[[-59.4 -40.6  17.5]
 [-36.4 -21.3  11.1]
 [ -5.8   3.8  34.1]
 [ 11.5 -12.3   3.9]
 [ -9.6  -1.5   5.8]
 [-10.7 -20.6  53.4]
 [ 11.1   7.1   3.5]
 [-14.4 -25.6  15.1]
 [-15.4 -17.9  40.9]
 [ -0.3  14.7   5.2]]
->
[[-59.4  17.5]
 [-36.4  11.1]
 [ -5.8  34.1]
 [ 11.5   3.9]
 [ -9.6   5.8]
 [-10.7  53.4]
 [ 11.1   3.5]
 [-14.4  15.1]
 [-15.4  40.9]
 [ -0.3   5.2]]

[[ 38.3  -9.9  19.3  53.9  -6.0]
 [-32.2   5.1  10.0 -43.6  -8.8]
 [ 52.6  13.0   0.3  -8.6 -14.5]
 [-42.3  22.7  -0.6  11.3  39.6]
 [-28.6   2.4  22.3 -11.9  21.7]]
->
[[ 38.3  19.3  -6.0]
 [-32.2  10.0  -8.8]
 [ 52.6   0.3 -14.5]
 [-42.3  -0.6  39.6]
 [-28.6  22.3  21.7]]

[[13.2 55.9  8.2  3.1  3.1]
 [18.2  3.4  1.9  6.8 55.4]
 [ 1.7  7.1 46.1 23.6  3.1]
 [14.4 57.8  9.8  1.3  3.1]]
->
[[13.2  8.2  3.1]
 [18.2  1.9 55.4]
 [ 1.7 46.1  3.1]
 [14.4  9.8  3.1]]

[[-25.6 -19.4 -46.6  10.2  10.3]
 [ 39.7  11.5  30.0  21.6   0.2]
 [ 35.7 -25.7   8.7  15.0  -3.3]
 [ 14.4   2.8  11.3  15.9  -3.0]
 [ -1.3  -6.8  -0.1   1.9  13.5]
 [ -8.7  -4.8  -3.3   6.4  10.7]
 [  4.3  -5.4  -0.6 -13.5  -4.0]
 [  6.6 -11.0   4.2   2.1  19.7]
 [-11.2  22.7  27.3  -4.2 -35.5]
 [ 11.7   4.5   9.4  11.7 -30.2]
 [ -6.9  -3.4  11.5 -22.1   8.6]]
->
[[-25.6 -46.6  10.3]
 [ 39.7  30.0   0.2]
 [ 35.7   8.7  -3.3]
 [ 14.4  11.3  -3.0]
 [ -1.3  -0.1  13.5]
 [ -8.7  -3.3  10.7]
 [  4.3  -0.6  -4.0]
 [  6.6   4.2  19.7]
 [-11.2  27.3 -35.5]
 [ 11.7   9.4 -30.2]
 [ -6.9  11.5   8.6]]

[[-40.8  37.8  18.1]
 [ 32.3 -21.7 -47.3]
 [-33.9 -12.9  46.1]]
->
[[-40.8  18.1]
 [ 32.3 -47.3]
 [-33.9  46.1]]

[[ 30.6  41.1]
 [ 34.7  47.9]
 [ -4.6  34.0]
 [-36.9  24.2]]
->
[[ 30.6]
 [ 34.7]
 [ -4.6]
 [-36.9]]

[[ 10.5   3.9   3.7   0.2  -5.3  -8.4   3.9 -11.6]
 [  5.8   1.2   6.6   4.9  -0.6  -8.9   7.9  -6.1]
 [  4.7  -2.6  -7.3 -46.3  -6.5 -10.1  23.9  19.6]
 [ -5.2  -3.2   5.4 -11.3   2.2  -5.8   8.9   6.3]
 [  2.3   8.8   5.3 -11.7  20.6 -45.6  28.0 -15.0]
 [ -9.6  -9.9  -4.0 -17.2   6.4  14.2 -11.0   1.4]
 [ -2.4  -4.8  -1.0  -5.8  -0.5   8.7  -1.8  -1.5]]
->
[[ 10.5   3.7  -5.3   3.9]
 [  5.8   6.6  -0.6   7.9]
 [  4.7  -7.3  -6.5  23.9]
 [ -5.2   5.4   2.2   8.9]
 [  2.3   5.3  20.6  28.0]
 [ -9.6  -4.0   6.4 -11.0]
 [ -2.4  -1.0  -0.5  -1.8]]

[[  0.9 -16.4  36.0  55.1]
 [-39.3  21.3  34.4 -44.8]
 [ 58.4 -35.2   6.2  16.1]]
->
[[  0.9  36.0]
 [-39.3  34.4]
 [ 58.4   6.2]]

[[ -4.0  -2.3]
 [-23.4   1.4]
 [ 40.9  -1.4]
 [ 32.6 -10.9]
 [ 42.4  -4.2]
 [-26.8 -14.4]
 [ -1.5 -13.3]
 [ 37.8  -3.6]
 [-26.9   6.2]
 [ 45.3  -4.8]]
->
[[ -4.0]
 [-23.4]
 [ 40.9]
 [ 32.6]
 [ 42.4]
 [-26.8]
 [ -1.5]
 [ 37.8]
 [-26.9]
 [ 45.3]]
